Two labels a row:
[ -5  10  20  -2  28  -1 -12 -27   2  10   7  -2   7   7   4  18   8  24
 -20  18  11  13  -3  -9  -1   1 -30  16  12   2   7   8  -1  -7  12  -5
  15   1 -20   6 -10   0  16 -13  11 -38  -8  -5 -27   2   5   4  -6 -10
  12  -4  -1   1  17  -4  15   6  -3   6   3 -40 -22  -6   4   8  -2 -11
  -9   7   9   5  -1]
J FT
[-16 -17   9 -16  25  14   1 -12 -14  -4   6  -5  -7   2  -1   8 -12   0
 -14  18 -24  -4  -6   7   3   5  17  28   4 -25  -7  -4  -5  15 -12  25
  26  11  20 -16  23  -5   1  10  -4 -16   9 -23 -28 -14  -8  -8   8  -6
  22  -7 -19  25  12  -7  -1  -9  -7   1  -5 -41 -25   5  -7 -12   5 -17
   2   6  -3  11 -15]
G QZ
[-19   7  11  -2  12  -1 -13 -32 -17   2  -1  -2  -1  -5  10  10 -11  54
   1   3  -3 -15 -15  10 -12   4  16  10   7 -22  -3   7  -4  -9  -2   6
   8  -9  -9   7   3  -5   4 -24   7   7   2  -9  12   4   1  -9 -12  17
  20  -1 -24 -17  -2   3  15  -2   1  -8  -2 -33  -6   2  -9   0  21  -6
  -2 -18 -31   5 -18]
F QZ
[ -5  -5   5   6   4   4  -5  -3  -3   7  -3  -2   2  -1   5   2   1   7
  -4  -3   1  -9  -7  12   4   2   4  -5   0 -16   1   1 -11  -8  11   6
  -1  -3   8  -6  -6  -3 -12  -6 -10  -1  11  -2  21  11   4   1  -1   7
  20  -7 -19  -4 -13  -9  19  -1  -7  -4   4 -28   0 -27  -5   0   1   6
   7 -12  -6   8  -4]
J LJ
[  1 -21  13 -18   9   1  39 -17 -12  18  -7 -10   9  17 -22  10  -7 -11
  -8 -10  -7  14 -28  11  15   1 -19   7 -10 -10   5  -1 -10  -4  21   4
  38   4   5  -2  -7  -7  -6  -3  -5 -10  11  -1 -42  12  10   9  19 -24
  12  18 -53   3  19  -6   6 -10  -3   5 -12  18  -6  -8   8 -24  -3   3
  12  -6 -11  17  17]
G LJ
[ 15 -17  23  26  19   3  -2  -5 -15   2 -10  -2  12 -19  -7   8   2  12
   2   7   6 -12  -8  13   6  -4 -21   8   1 -18  11  11 -14   6  -8  -4
  -7 -12  -1  22  -3 -19  -2 -18  19  21 -12  -4 -16   9   9  -1   9  10
   6  20 -14  -7   1   7   3 -20  -2  -6 -13  14  -7  17   5   0   7  18
  -7   3 -15   4   6]
J QZ
[ 11   0  -1   8   0  -9 -15 -18   7   6   0  -3   0  -9  -2  10  -1  36
  -1  15   6  -3 -30  -8   1   7 -23  -8   0   7  17 -20  10 -17  14   4
   9   2   6  -2 -30   1  15 -34 -11   7  12  11  12  25   9  30  -5  11
   8 -13   7   4   4   1  -1   7   0 -18  -2 -13  20 -11  -1   2  20  14
  -1 -10 -20  -2   2]
F LJ
[  2 -20  14 -10  17  -2  -7 -36   9  12  12 -10  -7   4 -12  27   4  35
   2  -3  -3   7 -21   1 -10   7  -7  19 -10 -28  19  14   1 -11  22   5
  20 -10  -4   0 -43  -1  29 -22   2 -26  16  -1 -28  23  13   8  12 -13
  35   7 -29   1  19  -3  -1   7   9  -5  -2 -45  -3  -9  10 -85   7  11
 -10  12 -27  36  -6]
F LJ
[ 30 -12   4  -4  -2   6   3 -18   6   8  -9   0  18   5 -25  -7  15  -2
   0   4  11   6 -27   1  -2   0 -12  17   9  -3  13  -5  -4   2   3   7
  34   8 -22   6  -1   0  11  18   3 -20 -14  -2 -46  -3  12 -13   3 -20
 -15  11 -40 -16  15   3   0 -20  -9   4  12  41  -6   5  16 -19  -5 -20
   8   0   6   4  -1]
R CJ
[ -4 -15   9   6  20  -6 -12 -19   3   7  22 -17   2 -13   5  22   3  12
 -15  27 -12   2  -5  -1 -13   3 -23  12   3 -24  11  13 -11  -2   7  -1
   0  -9  12  28 -20 -22   8 -22  11 -37  -6  -4   4  15  22  -1   9   1
  18 -13   5 -20   6   7  14   9  17  -2  -4 -62 -18 -16   8  -2 -10  19
 -26 -13 -22  25   7]
J LJ
[-28  -3  14 -18  20   5  -1 -25 -11  14  11  -5  16  27  -5  15   9   3
   8  22  -4   6 -10  -3  -1   4   1  30   7  -3  13 -11   1  -1   3   5
  28   2  -8   1  10 -23   6  10  -4 -50   3 -10 -42 -11 -10 -12   9 -10
  32   7  -5  -1  26 -18  -3  -9   8  18   3 -64 -24  -4 -12  -1  -9  -2
  -6   3  18  21  -9]
R QZ
[ 17   3  -6  22 -10   8   5  14  12  -4  -7  -8 -12 -26  -7   3   9  -4
   5 -24  13   7   9  -2  11  -8 -18 -10  -6  12   4  10   3   4  -8   1
 -14  11  10  -6  -8   7  17   0 -18  32   4   7  -6   3   5  11   2  -2
 -18  -8  -5  17  -8   7  -6 -11 -10  -6   2  47  17  -9  -4  17   8  -7
   7  10   1 -11  20]
E CJ
[ -3   8  10  -1  -6 -19 -14 -24   9   9  19   1   2  -2  -8  15  -8   9
  -2  15  10   5  11 -71 -14   4  -5   5   7  14  -9   4  11 -16  14   0
   4   4 -10  -6 -14   3   8 -38 -10 -27   6   4  10  15  -6   1 -17  -6
   2 -17   5   7  15  -6  16  21   4  -7  -9 -41   8  -5   8   6  -8  -4
   6   9   4   1 -14]
F FT
[  4   0  -7  -5   9  -8   2   4  -7 -14 -15 -13  15  -3   6  -5 -12  -1
   4 -25  12   4  -7   4   1  -3 -10  -3  -1 -70   4   4   4   6  18  11
  13   7  -4   4 -25   8  -1   4  15   8   2  22  -3   1   6  -6  19 -20
 -11   2  -9  -9  -1  14  -2  -5   5   3   8  70  20  -2  17  -2   9  15
   5  11 -16   9   3]
E CJ
[-16  -4   9 -12  -5  -3  -7 -19 -15  -2   3  -1   7   8   7  -8  -3  -5
   3 -10  -2   1 -25   1  -1   1   7   6   8  -7   1  -4  -8  -1   3  14
  66  11 -10  -8  17  -6  -9   6   1 -24  11  -8 -14  -9   3 -11   9 -11
  14  -1 -18  -7   9 -12  10  -2 -12  -3   4 -31  -3   3   1  -8  -1   1
  17   0  -2   5   3]
G FT
[ -7  18  -3 -22   8   7  11  -4   5 -20   2  -1   1  -5  20   1   4   0
  16 -24  12 -11  -1 -16 -20 -10  10   0   2 -23   9  29  -4   5   6   6
 -23   8   3 -13  -7   3   2  21   1 -18   5  -2   4  -5   3 -10  11 -10
   8   9   0 -10   7   8   0  22   5  17  -5 -15  -8  -1   7  -4 -13 -16
   9   6  17  23   0]
E FT
[-13  -2   2  -5   4   0 -10 -14  13   5  25  -9   1  10  18  16  -6  -2
   3   5 -19  -2   5   4 -14  -3  14  -7   2   8  -4  -1   4 -14  13   6
   3 -11  -3 -18   1  -8   3 -21  -2 -19  18  -2  20   4   5   3  -2   8
  17 -15   6  -8   5  -4  21  16  -2  -3  -4 -78   8   0  -7 -12   5   5
  -2  -7  -9   1  -7]
F FT
